[-79  -6  -4  -1   0   8  14 -22   2   3  27   4  -4 -10 -10  -7   8  -5
   2  13 -22  -9  11   6  40   1  -6  -6  17  -2  24] | mm
[-51  21 -20  -4  -2   0  15  -2  -3  -9  46  16  -7   6  14   0  16  -9
  -3   9 -52 -15  32   5  32 -22 -17  33  17  -6   0] | qd
[ 12  14 -11 -18  -9   4  18  -2  -4 -10  25   0  -8  -2   1 -15   3 -18
  -9   6 -28   1  14  20  32 -15  -6 -43  11  -1  10] | zc
[-53  -3 -18   7   9  26  10 -24  -7  13  31  10  -9  -9   9  -1   8  -2
   7   8 -46  -5  22   5  37  -9 -19  -6  34 -14   5] | qd
[-62  -6 -17  -6   2  17  12 -20  13   1  35   3 -10  -2  -1  -1   1   1
   5   0 -86 -23  38  12  28 -15  -8 -14  34  -6  -1] | qd
[-80  18  -9  -8   6  -9  20 -18  -4   1  39   8   1  -4  14   6   7   0
   2  15 -30   9  20   5  35 -24  -9   2  20 -20  -1] | qd
[-64   7  -4 -28  -1 -13   8  -7   2 -15  23   0   2 -14   4  -3   0  -7
  -4   7 -39   8  17   6  41 -10 -14   8  20  -5  -1] | zc
[-66   3 -30 -10  -5 -12   9  -7  -7  -9  16  -1 -12 -27   7 -14   2 -14
  -6   7 -22 -18   8  -2  52 -10  -9  14  13  -6   8] | qd
[-77   1 -11  14  22  -1 -14  -6   0  13   3  12  -2  -2  15  -1   4 -11
   5  10 -53 -21  12   6   0  -9  -5  13  19   2  -2] | qd
[-94   2 -16 -31  -5 -31  22 -28  -1   2  26 -11   5  -6 -11  -4  -4   5
 -10   9 -65  -7  18  11  94 -30 -14  -3  21 -17  17] | hn
[-84  13 -11 -20  -2 -21  10  -4 -11   1  41   2  -6  -3   5   4  10  -6
 -11   7 -45 -11  13   8  45 -58   3   9  29  -6   6] | qd
[-91   7 -20 -28  -6 -24   3 -13 -10  -7  30  12   5  -2  -5   6   6  -4
  -2   0 -46 -19  15   4  38 -15  10   7  15   6   9] | hn
[-59   4  -7 -13  -3  19  17 -22  -3  12  30  -4  -3  -8  -3  -9   3  -8
  -4   9 -23   3  15   8  36   8 -11  -3  24   4   2] | mm
[-82  19 -22 -10   4 -14  15 -10  -6   3  35   6   4   4   0  -5  10   1
  -5  12 -30  -5  20  11  28 -26   5  26  42 -12  22] | qd
[-48   0 -19   5   1 -12   7   3   2   0  13   4  -6   5   2 -14   6  -9
  15   3 -56 -30  18  -5  71 -20   1  12  32 -12  28] | qd
[-88   7 -13  13   2   3 -12 -20  -5  -8  36   9  -7  -6   9  20   4   7
  -4  10 -28  19  -1  22  64 -23 -14   1  15   3   3] | qd
[-82  16  -9 -15 -15   9  20 -27 -13 -11  35 -10 -10  -8  -3 -14  10  -8
  -5  20 -40 -22  17   9  62  -7 -10  28  21  -3   9] | qd

[ -5   3  11  16  14   3   4   7   4  -4  -1  13  -5   6  -1   1   0 -13
   7  -1   0   9  -9   0  -2  -2   7 -13  -5   1  -8] | Rq
[ -4  10 -22  -6 -24   6  -4   2  -7   0   3  15   4   2   0  -1   2 -10
  20  -2   1  -1  11  -3 -12   0  14 -19   6   3   0] | tr
[  6   5   3   6   3   7  -1   3   3  -2   7  11   2   0   2   1  -1  -3
 -13   1   2   2  -1  -1   9  -2   0 -10  -3   2  -6] | lj
[  6  -6  -2 -13  -6  10   2 -18  -1  -7  13  13   3   0  -7   3   7  -8
   2   7  -2   6   6   5  -7   1   2   8   0   2  -1] | tr
[  6  17 -10   5   9   2   3  11   2  -3   7   7   3  -4   2   2  -4 -11
   5  -4   3 -10   6   0  13   3   8 -22   5  -1 -13] | rp
[ -6  14 -14   0  -4  -1  -6  19   0   4  -1  -5  -4  -4  -1  -6  -2 -17
  18  -4   2  -7  16   0   3   5  19 -29   5   1 -14] | rp
[-13   3   4   1  -5   7   3   3   0 -11   8   7  -7  -1   0  -2  -6  -1
 -12   3   1   1   7   4   4   2  15  -3   0   2 -12] | cj
[ 14  17   8  13  13  10   9 -11  -1  -6   4  16   2   6  -8  -1  -4 -20
  30   6  -1  16   1   2 -23  -2   3 -13  -5   3  -8] | Rq
[  0   5   2   9 -20   4  -2  13   1  -1   6  19   1  -3  -5  -4  -7  16
 -31   6  -2   2   1   0  -4  -5   9 -21   4  -2 -13] | Rq
